Here is a tiny trained network, its code and every weight. The questions are about switching its units off for an input and a class, where a switched-off unit gives its printed mean instead of its output.

import numpy as np


def w(rows, s, z=0):
    codes = np.array(rows[::2]) - 128.0
    scale = np.full(codes.shape[1], s)
    scale[-1] = z or s
    return codes * scale


def norm(h):
    return h / np.sqrt((h * h).mean(-1, keepdims=True) + 1e-5)


def f(y):
    return np.maximum(y, 0)


def log_softmax(a):
    a = a - a.max(-1, keepdims=True)
    return a - np.log(np.exp(a).sum(-1, keepdims=True))


def net(x, mask):
    res = np.array(x, float).reshape(1, 4) / 4 @ E
    u = 0
    for l in range(2):
        y = f(norm(res) @ A[l][:, :-1].T + A[l][:, -1])
        res = res + np.where(mask[u : u + 11], y, B[l][:, -1]) @ B[l][:, :-1]
        u += 11
    return log_softmax(norm(res)[-1] @ U[:, :-1].T + U[:, -1])


A, B = {}, {}
E = w([
[127,135,46,213,189,132],'x0',
[85,125,238,189,129,138],'x1',
[124,138,104,84,254,174],'x2',
[189,12,116,102,175,151],'x3',
],0.0081)
A[0] = w([
[64,132,173,102,107,25,146],'0.n1',
[109,50,148,1,155,103,152],'0.n2',
[210,103,106,155,136,188,122],'0.n3',
[136,165,230,96,175,94,115],'0.n4',
[132,174,91,160,194,115,3],'0.n5',
[76,99,228,117,155,91,146],'0.n6',
[152,92,204,139,109,106,154],'0.n7',
[79,161,102,128,46,71,145],'0.n8',
[130,114,36,131,100,96,161],'0.n9',
[42,152,118,173,147,116,36],'0.n10',
[147,87,161,180,61,172,100],'0.n11',
],0.0098,0.0047)
B[0] = w([
[207,214,88,110,171,131,201],'0.n1',
[229,201,113,108,187,255,254],'0.n2',
[189,131,203,84,176,123,188],'0.n3',
[166,99,119,204,87,166,199],'0.n4',
[73,15,64,128,41,208,160],'0.n5',
[216,97,70,172,59,150,221],'0.n6',
[88,47,157,195,30,160,206],'0.n7',
[148,156,235,139,185,64,222],'0.n8',
[72,120,197,117,205,78,209],'0.n9',
[98,156,82,72,127,231,163],'0.n10',
[69,95,245,119,88,15,185],'0.n11',
],0.0078,0.0065)
A[1] = w([
[67,89,88,122,136,127,4],'1.n1',
[148,139,149,152,78,28,80],'1.n2',
[161,235,164,205,18,80,166],'1.n3',
[80,97,134,176,81,60,123],'1.n4',
[150,83,205,140,139,151,73],'1.n5',
[44,169,91,134,88,160,111],'1.n6',
[120,113,95,166,35,179,152],'1.n7',
[109,133,93,130,95,9,166],'1.n8',
[154,184,191,105,160,139,144],'1.n9',
[177,85,196,177,70,104,148],'1.n10',
[138,93,114,74,112,173,132],'1.n11',
],0.012,0.0046)
B[1] = w([
[170,147,61,113,37,163,135],'1.n1',
[13,147,198,188,204,23,185],'1.n2',
[163,171,147,58,237,170,247],'1.n3',
[44,158,166,58,242,104,175],'1.n4',
[97,89,74,145,94,119,180],'1.n5',
[102,218,106,193,76,153,149],'1.n6',
[98,140,166,168,141,98,182],'1.n7',
[90,83,235,110,252,74,167],'1.n8',
[181,138,105,65,91,143,197],'1.n9',
[59,124,169,119,116,20,226],'1.n10',
[196,136,106,81,75,107,170],'1.n11',
],0.011)
U = w([
[76,132,57,87,69,78,2],'0',
[152,44,109,61,44,58,48],'1',
[241,175,119,54,186,192,217],'2',
[78,120,6,107,102,138,40],'3',
[44,198,61,201,97,187,111],'4',
[128,58,71,160,181,135,54],'5',
[169,57,164,189,70,150,89],'6',
[33,144,215,103,204,35,220],'7',
],0.015,0.0086)

Each question gives the input, the list of numbers given to net, and the class t.
The units are the neurons (one row each of A and B). Each row of codes is followed by its name. A weight is (code - 128) times the scale printed after its matrix; where a second scale follows, it is the last column's (A, B and U).
mask holds one flag per neuron, layer by layer. A switched-off neuron (its flag False) gives its mean, the last column of its row in B, instead of its output. The means were averaged over made-up inputs and are rounded, as every weight is.
A unit's drop is (log p(t) with every unit on - log p(t) with that unit switched off) / (log p(t) with every unit on - log p(t) with every unit switched off).
most important unit: the unit with the biggest drop
top k neurons: the k neurons with the biggest drops, biggest first
k most important neurons of layer l: the k neurons of layer l with the biggest drops, biggest first
drop when u is switched off: that unit's drop, to one decimal
input [0,8,5,0], class 6: most important unit	0.n11
input [3,-7,8,-4], class 3: top 4 neurons	1.n3; 0.n5; 0.n2; 0.n8
input [-3,-6,-8,7], class 1: top 3 neurons	0.n2; 1.n3; 1.n4
input [6,0,7,-1], class 3: top 3 neurons	0.n5; 1.n3; 0.n2
input [3,2,3,1], class 2: 2 most important neurons of layer 1	1.n10; 1.n2
input [8,-6,3,4], class 5: top 3 neurons	1.n3; 0.n2; 1.n9
input [6,-3,1,4], class 5: 4 most important neurons of layer 1	1.n3; 1.n9; 1.n10; 1.n4
input [6,-1,1,-7], class 4: top 2 neurons	0.n10; 0.n5
input [-5,5,5,2], class 6: top 2 neurons	1.n3; 0.n7
input [0,6,6,-1], class 6: drop when 1.n4 is switched off	0.2
input [3,2,7,-3], class 4: drop when 0.n5 is switched off	0.0
input [8,4,-1,-3], class 4: drop when 0.n10 is switched off	0.3
